Below are the code and all the weights of a small trained network. Each question names an input and a target symbol and asks about switching units off, where a switched-off unit gives its printed mean instead of its output.

import numpy as np


def w(rows, s, z=0):
    codes = np.array(rows[::2]) - 128.0
    scale = np.full(codes.shape[1], s)
    scale[-1] = z or s
    return codes * scale


def f(y):
    return np.maximum(y, 0)


def softmax(a):
    e = np.exp(a - a.max(-1, keepdims=True))
    return e / e.sum(-1, keepdims=True)


def log_softmax(a):
    a = a - a.max(-1, keepdims=True)
    return a - np.log(np.exp(a).sum(-1, keepdims=True))


def net(x, mask):
    ids = ['αβγδεζηθλμξπτψω'.index(c) for c in x.split()]
    T = len(ids)
    res = E[ids] + P[:T]
    q, k, v = (res @ M[0].T for M in (Q, K, V))
    z = softmax(np.where(np.tri(T) > 0, q @ k.T / 2**0.5, -1e9)) @ v
    res = res + np.where(mask[0], z, O[0][:, -1]) @ O[0][:, :-1]
    y = f(res @ A[0][:, :-1].T + A[0][:, -1])
    res = res + np.where(mask[1:9], y, B[0][:, -1]) @ B[0][:, :-1]
    return log_softmax(res[-1] @ U[:, :-1].T + U[:, -1])


Q, K, V, O, A, B = {}, {}, {}, {}, {}, {}
E = w([
[11,164,69,129,113,117],'α',
[110,81,126,99,115,158],'β',
[6,72,152,105,129,187],'γ',
[94,86,120,95,114,149],'δ',
[102,81,103,85,85,137],'ε',
[115,84,124,106,124,117],'ζ',
[87,88,107,93,137,66],'η',
[145,52,133,114,139,73],'θ',
[150,75,126,103,125,125],'λ',
[206,105,106,78,101,129],'μ',
[111,156,127,105,195,48],'ξ',
[166,162,76,24,121,67],'π',
[140,72,121,215,192,84],'τ',
[219,108,154,73,152,8],'ψ',
[91,108,48,196,90,130],'ω',
],0.021)
P = w([
[59,96,195,78,122,188],'0',
[101,62,161,53,132,147],'1',
[120,53,138,47,137,125],'2',
[116,71,126,60,139,120],'3',
[105,84,120,74,137,108],'4',
[101,92,105,84,138,96],'5',
[94,108,99,95,137,84],'6',
[99,117,91,113,139,74],'7',
[95,132,87,126,137,63],'8',
[96,144,74,146,137,46],'9',
[104,161,63,166,139,35],'10',
[109,167,69,184,136,19],'11',
[122,166,76,206,140,10],'12',
],0.012)
Q[0] = w([
[105,2,55,88,121,78],'h0',
[149,104,146,127,78,170],'h0',
],0.009)
K[0] = w([
[168,218,4,254,186,22],'h0',
[81,89,117,71,129,80],'h0',
],0.0077)
V[0] = w([
[123,155,103,5,34,121],'h0',
[127,88,97,160,55,164],'h0',
],0.011)
O[0] = w([
[159,149,173,158,12,105,3],'h0',
[150,37,35,223,8,178,58],'h0',
],0.013,0.0063)
A[0] = w([
[63,123,254,138,59,102,178],'n0',
[100,187,90,168,108,121,253],'n1',
[233,157,112,91,120,78,115],'n2',
[108,24,90,20,138,71,165],'n3',
[26,49,99,122,157,165,89],'n4',
[19,126,52,175,144,227,75],'n5',
[59,167,162,106,233,133,179],'n6',
[118,102,89,95,181,84,145],'n7',
],0.009,0.0045)
B[0] = w([
[178,110,47,83,189,102,169],'n0',
[117,138,255,116,119,175,141],'n1',
[99,188,66,171,169,170,149],'n2',
[107,132,187,224,147,118,233],'n3',
[148,175,118,73,158,157,204],'n4',
[109,109,89,165,134,78,183],'n5',
[181,119,162,101,74,140,253],'n6',
[94,122,124,104,74,195,216],'n7',
],0.01,0.029)
U = w([
[52,159,119,145,98,119,161],'α',
[148,116,104,133,103,146,16],'β',
[105,105,56,113,136,122,3],'γ',
[132,112,101,127,104,129,58],'δ',
[109,83,112,96,40,125,140],'ε',
[129,80,123,139,118,96,115],'ζ',
[70,63,137,127,146,22,98],'η',
[117,57,168,178,159,56,71],'θ',
[159,95,139,165,118,101,156],'λ',
[184,142,103,172,101,137,210],'μ',
[151,172,200,142,71,143,137],'ξ',
[136,178,88,115,106,88,176],'π',
[144,154,124,181,164,229,114],'τ',
[157,154,140,157,193,78,123],'ψ',
[100,124,97,254,140,137,212],'ω',
],0.009,0.0062)

Each question gives the input, a string of symbols that net reads in full, and the target symbol t.
The units are the heads (2 rows each of Q, K, V and O) and the neurons (one row each of A and B). Each row of codes is followed by its name. A weight is (code - 128) times the scale printed after its matrix; where a second scale follows, it is the last column's (O, A, B and U).
mask holds one flag per unit, heads first, then neurons. A switched-off unit (its flag False) gives its mean, the last column of its rows in O or B, instead of its output. The means were averaged over made-up inputs and are rounded, as every weight is.
A unit's drop is (log p(t) with every unit on - log p(t) with that unit switched off) / (log p(t) with every unit on - log p(t) with every unit switched off).
The circuit of an input: a set's keep is (log p(t) with only the set's units on - log p(t) with every unit switched off) / (log p(t) with every unit on - log p(t) with every unit switched off). Starting from all 9 units, units are removed one at a time, each time the one whose removal leaves the highest keep (on an exact tie, the one counted first), for as long as the keep stays at least 0.8.
circuit, biggest first: the units of the circuit, biggest drop first
top k neurons: the k neurons with the biggest drops, biggest first
input μ ω α, target ω: circuit, biggest first	[h0 n6]
input ε τ ζ ε ξ ψ π, target ξ: top neuron	[n0]
input τ π τ λ ξ ω γ, target ω: circuit, biggest first	[h0 n5]
input τ ε η π ε ξ, target ξ: circuit, biggest first	[n6 h0 n0]
input η η ξ γ η, target ξ: circuit, biggest first	[n6 h0]
input ω γ ε η ε ε ε π ε, target π: top 2 neurons	[n0 n3]
input δ ε ψ ω ε τ ω ξ γ η τ π, target τ: circuit, biggest first	[h0 n7 n3]
input ξ π μ τ ψ, target τ: circuit, biggest first	[h0 n7 n2]
input ξ ψ ω θ ε γ π δ β τ ε β θ, target τ: circuit, biggest first	[h0 n7]
input α τ η τ ψ θ ψ ε ε ω ε μ, target ω: circuit, biggest first	[n6 h0]
input δ ε α ψ ζ, target ψ: top 2 neurons	[n7 n0]
input γ τ τ ε λ, target τ: circuit, biggest first	[h0 n4]
input π ε ε δ γ ω λ, target ω: circuit, biggest first	[h0 n6]
input ζ ψ ω π, target ω: circuit, biggest first	[n6 h0 n2]
input ε μ ε π τ ε π ξ ξ ψ, target ξ: circuit, biggest first	[h0 n6 n0]
input ξ θ ξ ξ τ δ μ ε τ λ ζ, target τ: circuit, biggest first	[h0 n7]
input β μ τ β ψ, target τ: top 2 neurons	[n2 n7]
input λ λ ζ λ ξ π ω μ π, target ω: top 3 neurons	[n6 n2 n4]
input η π μ ε, target π: circuit, biggest first	[h0 n0 n3 n7]
input ω β β ω λ ζ ω β, target ω: top neuron	[n6]
input ψ τ ψ ε ε, target τ: top 3 neurons	[n4 n3 n7]
input ε μ ζ ξ ζ α, target ξ: top 2 neurons	[n1 n5]
input α π π, target π: top 4 neurons	[n0 n3 n2 n6]
input α ξ ψ, target ψ: top 2 neurons	[n2 n0]
input β λ π β δ, target π: top 2 neurons	[n0 n3]
input δ ε ξ θ π ε π ω τ, target τ: top 4 neurons	[n4 n7 n6 n0]
input π μ β π β ξ τ ξ τ δ, target τ: top 3 neurons	[n4 n7 n3]
